Below is a small trained network, with its code and all its weights. Each question gives an input and a target symbol and asks what happens when units are switched off, that is, made to give their printed mean instead of their output.

import numpy as np


def w(rows, s, z=0):
    codes = np.array(rows[::2]) - 128.0
    scale = np.full(codes.shape[1], s)
    scale[-1] = z or s
    return codes * scale


def f(y):
    return y / 2 * (1 + np.tanh(0.7978845608 * (y + 0.044715 * y**3)))


def softmax(a):
    e = np.exp(a - a.max(-1, keepdims=True))
    return e / e.sum(-1, keepdims=True)


def log_softmax(a):
    a = a - a.max(-1, keepdims=True)
    return a - np.log(np.exp(a).sum(-1, keepdims=True))


def net(x, mask):
    ids = ['αβγδεζηθλπτφψω'.index(c) for c in x.split()]
    T = len(ids)
    res = E[ids] + P[:T]
    q, k, v = (res @ M[0].T for M in (Q, K, V))
    z = softmax(np.where(np.tri(T) > 0, q @ k.T / 2**0.5, -1e9)) @ v
    res = res + np.where(mask[0], z, O[0][:, -1]) @ O[0][:, :-1]
    y = f(res @ A[0][:, :-1].T + A[0][:, -1])
    res = res + np.where(mask[1:17], y, B[0][:, -1]) @ B[0][:, :-1]
    return log_softmax(res[-1] @ U[:, :-1].T + U[:, -1])


Q, K, V, O, A, B = {}, {}, {}, {}, {}, {}
E = w([
[105,56,130],'α',
[111,55,125],'β',
[233,179,217],'γ',
[160,189,137],'δ',
[77,34,120],'ε',
[100,54,120],'ζ',
[190,167,155],'η',
[119,125,134],'θ',
[172,146,157],'λ',
[249,216,186],'π',
[71,78,127],'τ',
[144,116,131],'φ',
[141,140,162],'ψ',
[149,68,123],'ω',
],0.019)
P = w([
[131,144,238],'0',
[175,64,85],'1',
[114,164,41],'2',
[24,111,177],'3',
[183,33,126],'4',
[110,163,50],'5',
[38,140,167],'6',
[190,4,127],'7',
[109,164,54],'8',
[33,152,177],'9',
[191,10,121],'10',
],0.016)
Q[0] = w([
[197,29,211],'h0',
[230,4,200],'h0',
],0.0037)
K[0] = w([
[79,141,236],'h0',
[253,38,29],'h0',
],0.0062)
V[0] = w([
[54,255,24],'h0',
[45,95,110],'h0',
],0.0051)
O[0] = w([
[124,81,3,2],'h0',
[142,148,119,125],'h0',
],0.014,0.0036)
A[0] = w([
[99,84,117,93],'n0',
[172,83,96,73],'n1',
[139,201,164,238],'n2',
[162,66,71,149],'n3',
[37,227,100,83],'n4',
[144,65,62,192],'n5',
[144,164,207,92],'n6',
[35,165,180,2],'n7',
[141,255,81,68],'n8',
[179,67,157,133],'n9',
[148,199,36,48],'n10',
[195,72,76,100],'n11',
[93,158,68,69],'n12',
[45,141,15,58],'n13',
[132,122,115,59],'n14',
[87,185,25,99],'n15',
],0.013,0.0071)
B[0] = w([
[153,146,120,139],'n0',
[254,126,44,125],'n1',
[100,66,160,254],'n2',
[163,104,50,146],'n3',
[150,157,181,189],'n4',
[175,111,54,161],'n5',
[90,93,31,231],'n6',
[209,109,117,180],'n7',
[166,83,185,181],'n8',
[146,225,103,215],'n9',
[243,146,153,166],'n10',
[200,82,95,138],'n11',
[116,182,120,145],'n12',
[50,133,167,179],'n13',
[154,158,131,111],'n14',
[102,234,106,182],'n15',
],0.0098,0.009)
U = w([
[47,2,169,174],'α',
[47,150,242,158],'β',
[14,201,93,89],'γ',
[243,75,34,135],'δ',
[91,130,68,135],'ε',
[150,132,138,104],'ζ',
[106,127,41,156],'η',
[165,152,62,181],'θ',
[79,114,52,81],'λ',
[181,223,166,2],'π',
[218,89,128,120],'τ',
[199,122,140,90],'φ',
[107,121,48,118],'ψ',
[80,218,116,125],'ω',
],0.0094,0.0065)

Each question gives the input, a string of symbols that net reads in full, and the target symbol t.
The units are the heads (2 rows each of Q, K, V and O) and the neurons (one row each of A and B). Each row of codes is followed by its name. A weight is (code - 128) times the scale printed after its matrix; where a second scale follows, it is the last column's (O, A, B and U).
mask holds one flag per unit, heads first, then neurons. A switched-off unit (its flag False) gives its mean, the last column of its rows in O or B, instead of its output. The means were averaged over made-up inputs and are rounded, as every weight is.
A unit's drop is (log p(t) with every unit on - log p(t) with that unit switched off) / (log p(t) with every unit on - log p(t) with every unit switched off).
The circuit of an input: a set's keep is (log p(t) with only the set's units on - log p(t) with every unit switched off) / (log p(t) with every unit on - log p(t) with every unit switched off). Starting from the 12 units with the biggest drops (on a tie, the unit counted first), units are removed one at a time, each time the one whose removal leaves the highest keep (on an exact tie, the one counted first), for as long as the keep stays at least 0.8.
circuit, biggest first: the units of the circuit, biggest drop first
k most important neurons: the k neurons with the biggest drops, biggest first
drop of u: that unit's drop, to one decimal
input δ θ π, target τ: circuit, biggest first	(n8, n2)
input α α τ ω ψ δ ψ θ δ, target π: 2 most important neurons	(n10, n15)
input β τ δ, target π: circuit, biggest first	(n10, n6, n4)
input δ δ ζ δ δ δ ε γ β λ, target α: most important neuron	(n9)
input ζ θ δ δ τ ζ δ ω δ π, target α: circuit, biggest first	(n2, n6)
input φ α δ δ α ω, target δ: circuit, biggest first	(n5, h0, n3)
input η ζ η τ τ τ π, target α: 2 most important neurons	(n2, n6)
input ε α ω θ, target α: circuit, biggest first	(n9, n15)
input τ τ τ δ, target α: circuit, biggest first	(n9, n2)
input δ φ δ τ α φ γ δ ψ, target β: 3 most important neurons	(n6, n9, n7)
input δ τ ψ β φ ω, target δ: 3 most important neurons	(n5, n3, n11)
input ζ φ γ δ, target α: 3 most important neurons	(n9, n2, n15)
input δ δ δ η, target α: 2 most important neurons	(n9, n15)
input δ δ δ δ α δ δ δ φ τ ε, target δ: circuit, biggest first	(n5)
input τ δ φ γ, target α: 2 most important neurons	(n2, n6)
input δ δ η δ ζ, target δ: drop of n5	0.2
input τ φ θ δ δ π, target τ: drop of n9	0.1
input ζ δ τ δ δ τ ε ε η φ, target α: drop of n2	0.0
